Below are the code and all the weights of a small trained network. Each question names an input and a class and asks about switching units off, where a switched-off unit gives its printed mean instead of its output.

import numpy as np


def w(rows, s, z=0):
    codes = np.array(rows[::2]) - 128.0
    scale = np.full(codes.shape[1], s)
    scale[-1] = z or s
    return codes * scale


def norm(h):
    return h / np.sqrt((h * h).mean(-1, keepdims=True) + 1e-5)


def f(y):
    return y / 2 * (1 + np.tanh(0.7978845608 * (y + 0.044715 * y**3)))


def log_softmax(a):
    a = a - a.max(-1, keepdims=True)
    return a - np.log(np.exp(a).sum(-1, keepdims=True))


def net(x, mask):
    res = np.array(x, float).reshape(1, 8) / 4 @ E
    u = 0
    for l in range(2):
        y = f(norm(res) @ A[l][:, :-1].T + A[l][:, -1])
        res = res + np.where(mask[u : u + 7], y, B[l][:, -1]) @ B[l][:, :-1]
        u += 7
    return log_softmax(norm(res)[-1] @ U[:, :-1].T + U[:, -1])


A, B = {}, {}
E = w([
[41,77,166,190,232,27,165,171,172,58,72,175],'x0',
[129,126,126,124,129,125,125,128,129,128,127,127],'x1',
[129,127,125,124,128,126,130,126,129,129,129,126],'x2',
[106,144,1,137,147,184,194,218,120,57,51,52],'x3',
[129,124,126,126,129,130,124,129,130,126,129,131],'x4',
[129,128,130,124,130,131,127,128,130,128,126,128],'x5',
[127,127,128,130,129,126,129,126,129,131,129,125],'x6',
[119,131,200,170,160,109,34,160,66,15,202,59],'x7',
],0.0075)
A[0] = w([
[110,99,130,132,163,66,166,135,159,98,80,184,59],'L0N0',
[111,123,117,118,149,79,183,118,170,194,78,166,4],'L0N1',
[123,117,140,120,128,118,174,91,151,250,92,196,97],'L0N2',
[124,124,180,133,138,86,113,127,160,155,134,180,62],'L0N3',
[122,125,64,124,134,136,178,130,161,201,63,162,73],'L0N4',
[112,125,139,112,166,63,147,123,143,100,114,160,51],'L0N5',
[160,116,189,113,96,130,91,102,133,150,153,174,134],'L0N6',
],0.015,0.0037)
B[0] = w([
[71,162,130,109,205,128,110,130,97,115,141,64,251],'L0N0',
[114,213,122,95,178,138,105,106,129,246,206,135,221],'L0N1',
[169,155,81,170,78,98,41,228,149,44,154,119,255],'L0N2',
[154,48,138,115,92,133,87,75,95,136,157,131,211],'L0N3',
[117,49,169,105,135,169,206,45,97,132,79,134,249],'L0N4',
[145,98,161,166,103,87,138,120,136,142,82,160,209],'L0N5',
[93,181,120,129,166,114,136,144,141,176,117,93,239],'L0N6',
],0.013,0.011)
A[1] = w([
[111,31,200,156,130,27,121,95,150,96,78,212,100],'L1N0',
[92,152,126,86,232,182,214,86,108,138,132,195,155],'L1N1',
[91,130,103,175,149,52,189,219,192,20,15,192,27],'L1N2',
[187,191,80,161,37,105,113,225,213,126,135,185,7],'L1N3',
[221,57,154,95,4,192,171,42,127,157,128,204,1],'L1N4',
[207,123,74,119,45,183,86,166,143,52,145,154,39],'L1N5',
[154,147,30,123,59,139,129,204,166,85,134,116,144],'L1N6',
],0.014,0.0016)
B[1] = w([
[216,100,60,146,7,170,152,160,164,93,111,176,218],'L1N0',
[166,132,114,131,54,156,183,174,168,59,89,158,241],'L1N1',
[107,190,151,88,173,101,47,86,115,249,209,112,193],'L1N2',
[77,115,163,102,193,172,226,86,89,99,81,110,209],'L1N3',
[156,62,162,205,106,38,4,127,114,122,182,136,215],'L1N4',
[85,146,105,84,155,148,238,116,171,175,60,153,254],'L1N5',
[147,104,144,144,108,151,170,142,131,48,100,155,253],'L1N6',
],0.011,0.0091)
U = w([
[86,158,132,93,159,183,255,128,134,91,71,132,72],'0',
[104,210,134,111,154,92,52,144,123,179,194,100,253],'1',
[176,47,142,176,40,100,120,116,134,97,113,165,22],'2',
],0.011,0.00041)

Each question gives the input, the list of numbers given to net, and the class t.
The units are the neurons (one row each of A and B). Each row of codes is followed by its name. A weight is (code - 128) times the scale printed after its matrix; where a second scale follows, it is the last column's (A, B and U).
mask holds one flag per neuron, layer by layer. A switched-off neuron (its flag False) gives its mean, the last column of its row in B, instead of its output. The means were averaged over made-up inputs and are rounded, as every weight is.
A unit's drop is (log p(t) with every unit on - log p(t) with that unit switched off) / (log p(t) with every unit on - log p(t) with every unit switched off).
The circuit of an input: a set's keep is (log p(t) with only the set's units on - log p(t) with every unit switched off) / (log p(t) with every unit on - log p(t) with every unit switched off). Starting from the 12 units with the biggest drops (on a tie, the unit counted first), units are removed one at a time, each time the one whose removal leaves the highest keep (on an exact tie, the one counted first), for as long as the keep stays at least 0.8.
circuit, biggest first: the units of the circuit, biggest drop first
unit that matters most: the unit with the biggest drop
top k neurons: the k neurons with the biggest drops, biggest first
k most important neurons of layer l: the k neurons of layer l with the biggest drops, biggest first
input [-4,-6,-2,1,2,5,-6,-1], class 2: circuit, biggest first -> (L0N0)
input [5,3,1,3,-6,0,3,8], class 1: 2 most important neurons of layer 0 -> (L0N4 L0N3)
input [-7,8,5,2,-8,0,1,7], class 0: 3 most important neurons of layer 0 -> (L0N4 L0N1 L0N0)
input [-5,-5,0,-6,-7,-4,7,-3], class 0: circuit, biggest first -> (L0N2 L1N3)
input [-7,-7,4,2,5,-5,4,6], class 0: top 4 neurons -> (L0N4 L0N1 L0N0 L0N3)
input [5,-4,4,1,-1,-3,-1,4], class 1: top 4 neurons -> (L0N4 L1N2 L0N3 L0N0)
input [-6,6,-4,1,8,1,4,6], class 0: top 4 neurons -> (L0N4 L0N1 L0N0 L0N6)
input [-4,-6,4,1,-6,-8,-5,6], class 0: top 2 neurons -> (L0N4 L0N1)
input [0,3,-5,2,-8,7,6,-8], class 2: 2 most important neurons of layer 0 -> (L0N4 L0N6)
input [-5,-1,-4,-8,-7,6,-1,0], class 0: 2 most important neurons of layer 1 -> (L1N3 L1N4)
input [-8,-4,-3,6,4,3,3,-6], class 2: top 2 neurons -> (L1N4 L0N4)
input [7,6,-3,-1,-3,7,-4,-1], class 1: top 2 neurons -> (L0N1 L0N0)
input [2,5,-3,-2,-7,3,2,-6], class 1: top 2 neurons -> (L0N1 L0N2)
input [2,-1,-7,-8,-1,-4,1,-3], class 1: unit that matters most -> L0N1
input [-1,-1,1,1,7,-7,-5,0], class 2: top 2 neurons -> (L0N2 L0N0)
input [1,0,1,4,-7,-5,5,5], class 1: top 2 neurons -> (L0N3 L1N2)
input [-4,-5,7,3,-1,8,4,-5], class 2: top 2 neurons -> (L0N4 L1N4)
input [-2,6,-1,-8,4,-1,-5,0], class 0: 4 most important neurons of layer 0 -> (L0N2 L0N0 L0N1 L0N4)
input [7,6,-2,-5,6,4,-6,-7], class 1: 2 most important neurons of layer 0 -> (L0N1 L0N2)
input [5,7,-3,4,-5,7,-8,6], class 1: circuit, biggest first -> (L1N2)
